Below is a small trained network, with its code and all its weights. Each question gives an input and a class and asks what happens when units are switched off, that is, made to give their printed mean instead of their output.

import numpy as np


def w(rows, s, z=0):
    codes = np.array(rows[::2]) - 128.0
    scale = np.full(codes.shape[1], s)
    scale[-1] = z or s
    return codes * scale


def norm(h):
    return h / np.sqrt((h * h).mean(-1, keepdims=True) + 1e-5)


def f(y):
    return np.maximum(y, 0)


def log_softmax(a):
    a = a - a.max(-1, keepdims=True)
    return a - np.log(np.exp(a).sum(-1, keepdims=True))


def net(x, mask):
    res = np.array(x, float).reshape(1, 8) / 4 @ E
    u = 0
    for l in range(2):
        y = f(norm(res) @ A[l][:, :-1].T + A[l][:, -1])
        res = res + np.where(mask[u : u + 12], y, B[l][:, -1]) @ B[l][:, :-1]
        u += 12
    return log_softmax(norm(res)[-1] @ U[:, :-1].T + U[:, -1])


A, B = {}, {}
E = w([
[87,113,143,148,152,165,107],'x0',
[109,68,90,156,159,151,94],'x1',
[166,165,209,181,129,221,92],'x2',
[116,116,203,168,124,90,76],'x3',
[235,117,158,146,62,111,109],'x4',
[113,177,91,254,89,74,190],'x5',
[182,102,124,157,96,105,159],'x6',
[172,59,117,100,140,176,106],'x7',
],0.0076)
A[0] = w([
[130,151,135,57,97,15,198,10],'0.n1',
[139,141,122,135,75,177,152,152],'0.n2',
[2,95,119,129,225,177,113,2],'0.n3',
[154,115,171,64,185,177,89,99],'0.n4',
[80,179,117,101,120,106,178,85],'0.n5',
[140,81,143,118,120,180,53,94],'0.n6',
[74,224,86,156,148,111,138,148],'0.n7',
[150,124,111,152,154,178,101,138],'0.n8',
[25,133,120,137,233,150,143,103],'0.n9',
[154,141,193,249,112,126,100,61],'0.n10',
[164,14,65,106,80,142,144,66],'0.n11',
[98,159,93,68,120,83,168,19],'0.n12',
],0.0084,0.0052)
B[0] = w([
[117,134,119,104,109,60,116,210],'0.n1',
[87,99,123,152,149,149,129,189],'0.n2',
[24,2,79,106,121,127,16,226],'0.n3',
[134,169,109,74,72,197,143,242],'0.n4',
[60,195,136,145,102,115,158,194],'0.n5',
[139,197,163,105,109,91,183,213],'0.n6',
[101,112,129,125,120,172,210,244],'0.n7',
[88,131,173,96,126,75,149,191],'0.n8',
[81,60,84,162,110,133,96,252],'0.n9',
[140,104,183,180,136,106,75,232],'0.n10',
[163,91,61,130,199,91,151,235],'0.n11',
[129,174,156,138,87,71,123,177],'0.n12',
],0.0091,0.0044)
A[1] = w([
[199,132,173,23,99,212,66,100],'1.n1',
[82,102,105,185,100,37,120,147],'1.n2',
[243,74,80,127,193,42,103,58],'1.n3',
[190,128,222,254,113,101,75,34],'1.n4',
[155,135,225,224,74,65,104,83],'1.n5',
[254,118,33,135,190,89,138,11],'1.n6',
[76,107,153,152,192,50,132,105],'1.n7',
[48,148,74,210,132,175,73,143],'1.n8',
[224,94,72,83,205,111,158,74],'1.n9',
[133,104,163,56,117,195,158,2],'1.n10',
[147,166,112,116,122,141,48,98],'1.n11',
[95,178,122,144,139,100,169,107],'1.n12',
],0.0081,0.0031)
B[1] = w([
[154,191,179,71,167,151,173,229],'1.n1',
[165,135,142,99,110,141,106,253],'1.n2',
[140,79,125,149,166,139,159,231],'1.n3',
[185,140,108,203,150,160,2,234],'1.n4',
[138,145,110,169,133,115,88,242],'1.n5',
[153,67,153,138,174,82,155,208],'1.n6',
[131,130,134,83,79,125,97,195],'1.n7',
[143,115,97,121,162,170,114,226],'1.n8',
[122,109,165,167,147,102,166,215],'1.n9',
[159,140,148,101,117,130,106,171],'1.n10',
[136,129,150,124,133,144,169,144],'1.n11',
[152,150,142,150,115,118,149,172],'1.n12',
],0.013,0.0056)
U = w([
[180,189,233,10,168,198,145,129],'0',
[198,2,138,129,196,46,208,127],'1',
[64,177,110,222,105,217,245,2],'2',
[101,203,115,117,15,1,173,124],'3',
[197,150,166,247,134,156,9,184],'4',
[11,15,66,74,132,181,52,185],'5',
],0.013,0.0037)

Each question gives the input, the list of numbers given to net, and the class t.
The units are the neurons (one row each of A and B). Each row of codes is followed by its name. A weight is (code - 128) times the scale printed after its matrix; where a second scale follows, it is the last column's (A, B and U).
mask holds one flag per neuron, layer by layer. A switched-off neuron (its flag False) gives its mean, the last column of its row in B, instead of its output. The means were averaged over made-up inputs and are rounded, as every weight is.
A unit's drop is (log p(t) with every unit on - log p(t) with that unit switched off) / (log p(t) with every unit on - log p(t) with every unit switched off).
The circuit of an input: a set's keep is (log p(t) with only the set's units on - log p(t) with every unit switched off) / (log p(t) with every unit on - log p(t) with every unit switched off). Starting from the 12 units with the biggest drops (on a tie, the unit counted first), units are removed one at a time, each time the one whose removal leaves the highest keep (on an exact tie, the one counted first), for as long as the keep stays at least 0.8.
circuit, biggest first: the units of the circuit, biggest drop first
k most important neurons: the k neurons with the biggest drops, biggest first
top k neurons in layer l: the k neurons of layer l with the biggest drops, biggest first
drop when u is switched off: that unit's drop, to one decimal
input [7,0,8,4,-7,-2,1,6], class 5: circuit, biggest first : [0.n3]
input [-3,-4,-3,-8,-5,8,4,7], class 3: 3 most important neurons : [0.n5; 1.n3; 0.n12]
input [-1,4,-6,-5,-2,-6,-2,6], class 1: circuit, biggest first : [0.n11; 1.n9]
input [6,5,4,6,-4,-7,5,7], class 0: 3 most important neurons : [1.n1; 0.n6; 0.n4]
input [5,5,-2,-7,-5,8,1,-1], class 5: 2 most important neurons : [0.n3; 0.n9]
input [5,-5,-8,-6,-1,-5,-1,7], class 1: circuit, biggest first : [0.n11; 1.n9]
input [6,1,-6,5,0,-2,2,6], class 1: circuit, biggest first : [0.n11; 0.n6]
input [5,-1,-1,1,-5,-7,7,4], class 0: 2 most important neurons : [0.n4; 1.n1]
input [6,6,-4,4,-5,8,8,-5], class 5: top 3 neurons in layer 0 : [0.n7; 0.n9; 0.n6]
input [7,-2,8,1,6,-7,6,0], class 0: 2 most important neurons : [1.n1; 0.n4]
input [-5,2,3,-2,3,1,-6,-7], class 2: 2 most important neurons : [0.n7; 1.n4]
input [3,-4,6,5,-5,-5,-7,-5], class 5: 2 most important neurons : [0.n3; 0.n9]
input [4,6,2,-4,-3,5,-4,-7], class 5: drop when 0.n3 is switched off : 0.2
input [6,-4,7,4,4,-7,-1,-4], class 0: circuit, biggest first : [1.n1]
input [7,7,-5,-3,4,-5,-2,7], class 1: drop when 0.n11 is switched off : 1.4
input [-2,-8,-1,0,-7,-5,1,0], class 5: drop when 0.n3 is switched off : 0.3
